Each row has a class, written after it.
[  8  -2   5   1  10  -2  -1  15   8   1  12  10  10  -4 -31  -2   4 -12
 -26   8  -4  -3  -3   7   6   3 -31  -1  -4   0   5   8   1 -40   7 -15
  31  13  -7  -4   0 -23   7 -18  -1   9   9  -5 -22   7  11  -3  -4   0
  32  -4  -6   9   0  12  12   3   2   0  -8]
Z_424
[  6   2   1   0  -8   4   3  13  14   1   1   9   4   0 -40  -1  10  -7
 -26   8  -6  -9  -3  14   3   5 -25  -1  -5   4   6  11  -3 -15   6 -12
  19  12  -2   5   1  -9   4  -1  -8   4   7   2  -8  16  13  -6  -3   9
  19  -1   1  10  -1   9   8   5 -14  -4   2]
Z_154
[ 11   4   6  24  -4   2  -3   0 -19  -9   7  15   5 -18 -45 -10 -24 -14
 -21  17 -18 -18   1   8   0   2 -34   1  47   5  14  11  -4 -31  -2 -35
  36  14  -2 -31   8   4   1  -7 -12  -4 -12  -4 -37  11 -13  -3   6  -3
  51  11  11  -2   3  17  11  -2   1  -4   7]
Z_975
[ -3  -3  -4  -8   1  21  -3  -5  -4   0  14   8  -1   3 -17  -1  21  -8
 -18   5   3  -5  -7  -2  -9   4 -12   3  10  -5   2   0  -5 -31   0  -3
  30   6   3  -8   3   1   2  -1  -9   1   7   2 -12  11   2   7  -3   3
  17  -5   4  -1  -5  -4   6  -3  -8  -3  25]
Z_154
[  9   5   2  -3   6   7   3   7  -6  -1  15  19   0  -8 -29  -5 -14  -7
 -33  10  10  -4 -12   5  -4   5 -20  -6   2   3   7   4  -3 -23   2 -17
  34  15  -7  16   0 -23   5  -5  -3  -1   0  -4  -5  16   5  -9   3   4
  14  -8  -5   9   3  12   3   7  -3  -6   8]
Z_975
[ -3  -9   0 -18   6  14  -1   9  18   5  10   4   3   8 -20  -4  20  -1
 -13   2   2   1  -3  -2  -3   2  -9   4 -12  -2  -3   5   1 -34   8   7
  24   8   3  -1   0  -5   5   1  -3   5  15   0 -13  11  17   2  -6   4
  19  -2   4   6   0  -3   5  -1  -6   5  12]
Z_154
[  3  -7   0  -1   9 -14   7  25   9   6  15  -1   2 -16 -14   0  14 -11
  -5   1 -12  -1   8  10   9  -3 -36   1  23  -7  11  11  -1 -29   5 -20
  17  12  -4 -19   4 -12  -8 -12   7   9  -3  -4 -19   5   2  -3  -8 -11
  34  12   6   2   0   3  13   3   5   6 -12]
Z_424
[ -3  -5  -3 -22   7  15   0  15  19   7  14   4  -3   3 -23   5  45  -4
 -21   2  -2   2  -3  -5  -4  -1 -22   7   2  -8   7   7  -3 -49   6  -6
  28  16  -1 -15   4 -10   8  -4  -9   6   8   1 -24  17  15   8 -15   1
  36   6   8   5  -5  -6  10  -4  -4   1  18]
Z_154
[  3  -1   0  -8   7   3   2  15   9  -1  28  16   7  -9 -32  -1   9 -14
 -40  11   4  -3   1   1   3   1 -22   1  -7  -6   2  11   2 -48   4 -21
  43  19  -1   1   6 -26  11  -7  -7  12   5  -2 -33  10   6   1   3  -4
  38   3   1   4   2   5  13   2  -2  -1  13]
Z_424
[ 11   9   4  13  -9  -5   5   0   2  -2 -10  15   1  -5 -39  -3 -22  -1
 -25   6  -6 -14   2   3   3   5 -14  -2 -15  13   3   1  -5   4   7  -9
   7   4  -4  14   1 -12   2  -6  -4   2   6   2   0  15  15  -8   3  13
   8  -4  -1  10   1  31   8   7 -12 -11 -10]
Z_975
[  8   4   5  12   3  -2   4   8  -9   0   7  14   4 -10 -22  -7 -16  -6
 -22  10  -5  -9  -1   6   7   5 -26  -7   9  11  11   6  -1  -7   2 -14
  18  10  -3   5  -2 -11   2 -12   1   4  -3  -1  -4  13   0  -6  -5   7
  12   1   1   9   2  12   5   6   0  -4  -3]
Z_975
[  2   5  -9  -2   7   9  -4  14   9   1  17   9   7  -8 -33  -6  17 -10
 -26   7  -5  -6  -2   4   1   0 -24   1   8  -9   2   9  -1 -44   8 -14
  40  18  -5 -14   6 -16  -3  -4  -5   1   3  -4 -31   9   9   0  -3  -6
  44   8  -2   7   1  11  10  -2  -3   1   8]
Z_154
[  2   1   0 -13  -2   7  -7   2  13  -1   7  10  -1  -5 -31   0  29 -11
 -27   8  -9  -1   0  -3  -4  -2 -20  11   4  -6  -2  18   1 -52  12 -11
  37   8   4 -22  10  -9   4  -5 -17   6  -1   0 -38  15   7  -6  -8   0
  53   2  10   0  -2   3  10  -2  -4   0  20]
Z_154
[  3  -2   9   4   2  -3   5   7  -2   2   2  10  -2   2 -24  -7  -6  -7
 -27   6  -4  -7  -1   5   2   9 -27   0  -7   4   4   2   2 -20   6 -14
  15  11   6   0  -3  -8   1 -16  -3   6   4  -4  -2  15  -6  -2  -3   7
  17  -6   2   8  -2   6   5   3  -6  -4 -25]
Z_975
[  4   6  -2   5  -4   6  -1   6  11   1  10   7   9   3 -24   2  26  -3
 -17   5   4  -5  -2  -2  -5   1  -8   8  -4  -1   1   7  -1 -24   8   0
  18   6  -4   1   3  -6   4   2  -4   0  10  -4 -13  18  15   1  -7   7
  18  -1   3   7  -1   5   6  -2  -2  -6  16]
Z_154
[  2   1   0 -13   2   4   1   6  15   2   7   3  -1  -4 -22   0  23  -6
 -18  -5   0   1  -2  -2  15   2 -16  -2  -2  -1   4   6   2 -25  -6 -11
  17   9  -7  -9   4 -11   4   6  -5   3  -1  -1 -16  13  11  -4  -3   3
  30   2   6   9  -2   5   8   4  -3   2   7]
Z_424
[ -4   3  -7   3   4  19  -1  -5 -16  -6  19   7  -4   2 -24  -6  15  -6
 -12   5  -8 -18  -4   2 -10   3  -9   1  30  -1   8   5  -3 -26   3  -3
  23   4   0 -19   5  14   1  -4  -9  -2   4   2 -12  12 -14   9  -2  10
  24  -3   7   3   1  -2  10  -4  -3  -3  17]
Z_154
[  5   5  -4   2   4   6  -3   4  -4  -1   9   6 -12 -18 -20  -4  10  -3
 -19  10  -1  -6  -2   1   0   3 -22   2  16  -2  10  10  -4 -18  -3 -19
  28  23  -6 -11   6  -2   5  12 -10   8  -6  -1 -14  12   4  -9   0   3
  28  -1   4   3   9   7   6   3  -4  -1  13]
Z_424
[  2  -3  -6  -9  -4   3   4  10  11   2  15   2  -6   0 -21   2  32  -3
  -8   4  -2  -2   2   1  -2   2 -26   0  19  -4   6   9  -4 -18   7  -7
  19   8  -6 -14   5 -13   0   7   1   3  -1   1 -11  19  10  -7  -7   1
  28   5  10   3  -2  -1  12   2   2  -2  14]
Z_154
[  2 -11  -4  -6   9   9   3  16  -1   1  23  19   1   2 -24  -3   4  -8
 -31   5  -9   0  -3   5  -2   1 -26   2   3   0   6   0  -4 -44   7  -5
  28   8  12   2  -1 -17   1 -24  -2  11  18  -3 -15   9  -3   3  -6   3
   9  -2   3   4  -3  -4  11  -2   2  -7   8]
Z_424
[ -7   2   2  -3   2  16  -1  -5  -1   1   0  10  -1   9 -30  -8   9 -10
 -28  10  -8 -11  -8  -3  -7   3 -16   7   0   2   2   3   1 -38   3  -5
  27   2   8  -6  -1   1   9 -13 -10   3   8   2 -17  14  -4   4  -4  13
  21  -6   4   7  -3  -8   6   1 -14  -3 -29]
Z_154
[  9  -3  -5  -7  -2   1   8  14   0   4  14  17  -9  -4 -27  -2   9  -4
 -37   5   5   4  -8   6   2   1 -25  -5  -9   6  12   2  -5 -19   7 -16
  28  14  -2  16  -6 -31   7   0  -7  15   6  -3   6  19   2  -8  -6  22
  12  -8  -7   6  -2   4   6   1  -2  -8  10]
Z_424
